Below are the code and all the weights of a small trained network. Each question names an input and a class and asks about switching units off, where a switched-off unit gives its printed mean instead of its output.

import numpy as np


def w(rows, s, z=0):
    codes = np.array(rows[::2]) - 128.0
    scale = np.full(codes.shape[1], s)
    scale[-1] = z or s
    return codes * scale


def norm(h):
    return h / np.sqrt((h * h).mean(-1, keepdims=True) + 1e-5)


def f(y):
    return y / 2 * (1 + np.tanh(0.7978845608 * (y + 0.044715 * y**3)))


def log_softmax(a):
    a = a - a.max(-1, keepdims=True)
    return a - np.log(np.exp(a).sum(-1, keepdims=True))


def net(x, mask):
    res = np.array(x, float).reshape(1, 6) / 4 @ E
    u = 0
    for l in range(4):
        y = f(norm(res) @ A[l][:, :-1].T + A[l][:, -1])
        res = res + np.where(mask[u : u + 9], y, B[l][:, -1]) @ B[l][:, :-1]
        u += 9
    return log_softmax(norm(res)[-1] @ U[:, :-1].T + U[:, -1])


A, B = {}, {}
E = w([
[157,156,193],'x0',
[116,113,98],'x1',
[118,120,97],'x2',
[172,174,229],'x3',
[120,253,67],'x4',
[217,115,46],'x5',
],0.0077)
A[0] = w([
[2,132,185,127],'L0N0',
[71,170,121,155],'L0N1',
[76,101,112,214],'L0N2',
[169,29,170,153],'L0N3',
[172,156,111,165],'L0N4',
[143,247,104,142],'L0N5',
[206,103,90,82],'L0N6',
[230,110,82,2],'L0N7',
[101,115,146,141],'L0N8',
],0.014,0.00094)
B[0] = w([
[248,157,110,230],'L0N0',
[142,148,96,167],'L0N1',
[171,135,194,160],'L0N2',
[116,70,48,253],'L0N3',
[118,149,92,163],'L0N4',
[64,54,55,238],'L0N5',
[179,158,183,201],'L0N6',
[202,176,181,220],'L0N7',
[164,131,108,141],'L0N8',
],0.017,0.006)
A[1] = w([
[195,145,115,7],'L1N0',
[161,187,199,104],'L1N1',
[193,121,11,166],'L1N2',
[232,185,81,65],'L1N3',
[72,235,84,193],'L1N4',
[135,85,98,124],'L1N5',
[1,44,142,145],'L1N6',
[29,189,72,133],'L1N7',
[68,168,130,122],'L1N8',
],0.011,0.0016)
B[1] = w([
[171,142,121,172],'L1N0',
[115,200,126,154],'L1N1',
[100,161,223,255],'L1N2',
[205,150,177,227],'L1N3',
[185,112,3,146],'L1N4',
[124,151,143,157],'L1N5',
[116,172,220,154],'L1N6',
[119,132,41,155],'L1N7',
[114,136,82,121],'L1N8',
],0.014,0.0096)
A[2] = w([
[174,111,221,228],'L2N0',
[179,4,110,206],'L2N1',
[103,90,156,38],'L2N2',
[103,121,138,139],'L2N3',
[62,153,180,186],'L2N4',
[124,161,95,132],'L2N5',
[188,21,90,168],'L2N6',
[199,103,101,254],'L2N7',
[125,113,71,58],'L2N8',
],0.012,0.00073)
B[2] = w([
[6,179,62,254],'L2N0',
[107,127,1,177],'L2N1',
[131,131,141,128],'L2N2',
[144,133,124,122],'L2N3',
[124,142,81,125],'L2N4',
[99,46,187,136],'L2N5',
[85,141,47,169],'L2N6',
[69,205,184,187],'L2N7',
[94,53,209,134],'L2N8',
],0.0096,0.0086)
A[3] = w([
[71,89,149,4],'L3N0',
[177,142,190,154],'L3N1',
[66,79,79,190],'L3N2',
[137,102,135,74],'L3N3',
[253,167,196,200],'L3N4',
[152,87,129,83],'L3N5',
[110,93,112,190],'L3N6',
[103,116,124,69],'L3N7',
[149,89,129,86],'L3N8',
],0.012,0.0022)
B[3] = w([
[184,232,43,129],'L3N0',
[78,3,196,177],'L3N1',
[96,102,235,187],'L3N2',
[178,137,24,117],'L3N3',
[78,168,254,252],'L3N4',
[177,128,8,117],'L3N5',
[126,137,147,139],'L3N6',
[131,152,134,126],'L3N7',
[163,130,26,117],'L3N8',
],0.0083,0.011)
U = w([
[52,186,118,250],'0',
[195,184,145,12],'1',
[66,163,99,215],'2',
[67,96,2,21],'3',
],0.0092,0.0014)

Each question gives the input, the list of numbers given to net, and the class t.
The units are the neurons (one row each of A and B). Each row of codes is followed by its name. A weight is (code - 128) times the scale printed after its matrix; where a second scale follows, it is the last column's (A, B and U).
mask holds one flag per neuron, layer by layer. A switched-off neuron (its flag False) gives its mean, the last column of its row in B, instead of its output. The means were averaged over made-up inputs and are rounded, as every weight is.
A unit's drop is (log p(t) with every unit on - log p(t) with that unit switched off) / (log p(t) with every unit on - log p(t) with every unit switched off).
The circuit of an input: a set's keep is (log p(t) with only the set's units on - log p(t) with every unit switched off) / (log p(t) with every unit on - log p(t) with every unit switched off). Starting from the 12 units with the biggest drops (on a tie, the unit counted first), units are removed one at a time, each time the one whose removal leaves the highest keep (on an exact tie, the one counted first), for as long as the keep stays at least 0.8.
circuit, biggest first: the units of the circuit, biggest drop first
k most important neurons: the k neurons with the biggest drops, biggest first
top k neurons in layer l: the k neurons of layer l with the biggest drops, biggest first
drop when u is switched off: that unit's drop, to one decimal
input [7,4,0,-7,-6,-4], class 3: 2 most important neurons : (L0N3; L0N7)
input [-8,6,-2,4,-2,-8], class 1: circuit, biggest first : (L0N0)
input [6,-5,4,-6,8,5], class 3: 2 most important neurons : (L0N5; L0N0)
input [8,-5,-3,4,-8,-7], class 3: top 2 neurons in layer 1 : (L1N3; L1N2)
input [-3,6,0,-4,6,-6], class 1: circuit, biggest first : (L0N0; L2N0)
input [-7,-4,-4,-1,-7,-4], class 3: circuit, biggest first : (L2N1; L0N3)
input [2,-1,-4,-8,-8,-3], class 3: 2 most important neurons : (L2N1; L3N4)
input [-5,-5,-1,1,-8,7], class 3: top 3 neurons in layer 0 : (L0N0; L0N3; L0N1)
input [6,1,4,-6,6,3], class 3: top 2 neurons in layer 2 : (L2N7; L2N0)
input [6,-7,4,8,-8,-4], class 3: 3 most important neurons : (L0N7; L1N2; L0N3)
input [-2,-6,5,-7,-6,-7], class 1: 3 most important neurons : (L0N5; L0N0; L0N2)
input [-5,-1,4,-1,6,-6], class 1: 3 most important neurons : (L0N0; L2N0; L0N1)
input [-5,-6,4,-2,6,-7], class 1: top 3 neurons in layer 0 : (L0N0; L0N1; L0N3)
input [8,-5,3,-7,-5,-8], class 1: 2 most important neurons : (L0N0; L0N5)
input [2,0,1,-6,-8,6], class 3: circuit, biggest first : (L2N1)
input [2,0,6,3,8,4], class 3: top 2 neurons in layer 1 : (L1N4; L1N7)
input [-1,6,-2,-6,0,-6], class 1: drop when L0N5 is switched off : 0.1
input [0,1,-5,-6,7,-2], class 3: drop when L3N4 is switched off : 0.2
input [4,1,-4,-6,-6,0], class 3: drop when L2N1 is switched off : 0.2
input [2,0,4,-5,-4,-7], class 1: circuit, biggest first : (L0N0)
